Below is a small trained network, with its code and all its weights. Each question gives an input and a target symbol and asks what happens when units are switched off, that is, made to give their printed mean instead of their output.

import numpy as np


def w(rows, s, z=0):
    codes = np.array(rows[::2]) - 128.0
    scale = np.full(codes.shape[1], s)
    scale[-1] = z or s
    return codes * scale


def norm(h):
    return h / np.sqrt((h * h).mean(-1, keepdims=True) + 1e-5)


def f(y):
    return np.maximum(y, 0)


def softmax(a):
    e = np.exp(a - a.max(-1, keepdims=True))
    return e / e.sum(-1, keepdims=True)


def log_softmax(a):
    a = a - a.max(-1, keepdims=True)
    return a - np.log(np.exp(a).sum(-1, keepdims=True))


def net(x, mask):
    ids = ['γδλξτφ'.index(c) for c in x.split()]
    T = len(ids)
    res = E[ids] + P[:T]
    r = norm(res)
    for j in range(2):
        rows = slice(3 * j, 3 * j + 3)
        q, k, v = (r @ M[0][rows].T for M in (Q, K, V))
        z = softmax(np.where(np.tri(T) > 0, q @ k.T / 3**0.5, -1e9)) @ v
        o = O[0][rows]
        res = res + np.where(mask[j], z, o[:, -1]) @ o[:, :-1]
    y = f(norm(res) @ A[0][:, :-1].T + A[0][:, -1])
    res = res + np.where(mask[2:18], y, B[0][:, -1]) @ B[0][:, :-1]
    return log_softmax(norm(res)[-1] @ U[:, :-1].T + U[:, -1])


Q, K, V, O, A, B = {}, {}, {}, {}, {}, {}
E = w([
[29,39,142,47],'γ',
[39,165,152,130],'δ',
[2,128,142,107],'λ',
[43,58,192,109],'ξ',
[168,160,157,63],'τ',
[56,136,169,121],'φ',
],0.0079)
P = w([
[108,110,155,137],'0',
[100,96,5,19],'1',
[147,193,246,52],'2',
[127,106,134,174],'3',
[140,231,107,160],'4',
[127,153,232,68],'5',
[135,105,131,179],'6',
],0.014)
Q[0] = w([
[143,135,6,74],'H0',
[228,191,15,208],'H0',
[50,230,103,139],'H0',
[137,220,176,78],'H1',
[116,125,228,109],'H1',
[95,130,137,255],'H1',
],0.031)
K[0] = w([
[115,142,156,3],'H0',
[236,247,146,59],'H0',
[80,249,66,144],'H0',
[167,194,201,103],'H1',
[203,95,216,163],'H1',
[38,144,162,218],'H1',
],0.032)
V[0] = w([
[101,102,93,101],'H0',
[176,2,188,123],'H0',
[194,152,217,185],'H0',
[82,179,46,83],'H1',
[152,111,88,205],'H1',
[151,76,72,84],'H1',
],0.025)
O[0] = w([
[78,107,128,115,170],'H0',
[121,54,249,75,177],'H0',
[252,154,175,141,56],'H0',
[191,76,159,66,83],'H1',
[71,52,104,171,9],'H1',
[113,114,92,49,76],'H1',
],0.02,0.014)
A[0] = w([
[151,54,160,92,75],'N0',
[109,5,78,59,2],'N1',
[134,131,117,133,96],'N2',
[142,131,37,102,111],'N3',
[148,110,109,164,135],'N4',
[199,86,144,83,101],'N5',
[180,203,92,86,125],'N6',
[180,106,114,168,187],'N7',
[49,148,118,80,141],'N8',
[159,99,52,190,71],'N9',
[128,137,87,129,56],'N10',
[162,123,91,123,60],'N11',
[70,193,125,153,171],'N12',
[162,158,77,108,122],'N13',
[22,97,76,130,94],'N14',
[199,187,26,132,88],'N15',
],0.026,0.0051)
B[0] = w([
[87,146,95,94,187],'N0',
[188,1,123,175,218],'N1',
[129,121,130,135,133],'N2',
[45,110,141,170,175],'N3',
[113,121,145,164,150],'N4',
[167,142,66,109,154],'N5',
[121,81,148,201,195],'N6',
[109,118,163,176,167],'N7',
[117,98,131,203,253],'N8',
[119,93,223,178,164],'N9',
[126,91,112,137,144],'N10',
[120,116,124,170,138],'N11',
[138,118,91,73,218],'N12',
[107,122,90,88,164],'N13',
[140,238,83,150,238],'N14',
[146,106,37,42,201],'N15',
],0.06,0.013)
U = w([
[132,21,98,229,3],'γ',
[208,53,76,54,194],'δ',
[125,212,84,164,136],'λ',
[46,96,174,79,149],'ξ',
[255,134,176,174,143],'τ',
[201,129,147,30,208],'φ',
],0.009,0.003)

Each question gives the input, a string of symbols that net reads in full, and the target symbol t.
The units are the heads (3 rows each of Q, K, V and O) and the neurons (one row each of A and B). Each row of codes is followed by its name. A weight is (code - 128) times the scale printed after its matrix; where a second scale follows, it is the last column's (O, A, B and U).
mask holds one flag per unit, heads first, then neurons. A switched-off unit (its flag False) gives its mean, the last column of its rows in O or B, instead of its output. The means were averaged over made-up inputs and are rounded, as every weight is.
A unit's drop is (log p(t) with every unit on - log p(t) with that unit switched off) / (log p(t) with every unit on - log p(t) with every unit switched off).
The circuit of an input: a set's keep is (log p(t) with only the set's units on - log p(t) with every unit switched off) / (log p(t) with every unit on - log p(t) with every unit switched off). Starting from the 12 units with the biggest drops (on a tie, the unit counted first), units are removed one at a time, each time the one whose removal leaves the highest keep (on an exact tie, the one counted first), for as long as the keep stays at least 0.8.
circuit, biggest first: the units of the circuit, biggest drop first
unit that matters most: the unit with the biggest drop
top k neurons: the k neurons with the biggest drops, biggest first
which heads matter: for each layer, one digit per head in row order, 1 if its drop is at least 0.15 and else 0, layers parted by /
input τ ξ γ φ τ, target δ: circuit, biggest first => N15, H0
input γ φ τ δ γ δ, target δ: unit that matters most => H0
input τ γ γ, target λ: circuit, biggest first => H0, N14
input γ δ γ τ γ γ, target λ: circuit, biggest first => H1, N14
input ξ γ γ γ τ λ, target ξ: circuit, biggest first => H0, H1, N1
input τ ξ ξ ξ ξ ξ, target φ: circuit, biggest first => H0, N8, N1
input γ δ τ, target ξ: circuit, biggest first => H0, N1, H1
input δ φ φ τ δ, target δ: which heads matter => 00
input γ τ ξ φ λ δ, target τ: which heads matter => 10
input λ λ ξ τ δ δ, target λ: which heads matter => 00
input γ φ γ τ ξ ξ, target λ: which heads matter => 01
input φ δ δ, target τ: which heads matter => 00
input φ τ γ τ γ, target δ: top 3 neurons => N15, N12, N13
input γ γ τ φ γ λ, target τ: circuit, biggest first => H0, N8, N15
input λ τ ξ γ δ γ, target ξ: top neuron => N1
input τ φ φ γ γ δ, target ξ: top 2 neurons => N1, N14
input γ ξ λ ξ, target ξ: top 3 neurons => N1, N14, N8
input γ τ ξ γ δ λ, target ξ: top 3 neurons => N1, N14, N6
input γ ξ γ ξ δ λ, target φ: which heads matter => 10
input γ ξ γ τ τ τ, target λ: unit that matters most => H1
input δ φ ξ, target δ: which heads matter => 10
input ξ γ φ ξ φ γ, target φ: which heads matter => 10
input γ τ γ φ τ φ, target τ: which heads matter => 10
input φ γ ξ, target τ: which heads matter => 11
input ξ γ τ γ γ φ, target ξ: which heads matter => 11
input τ δ φ, target λ: which heads matter => 10
input φ φ ξ τ ξ φ, target λ: which heads matter => 01
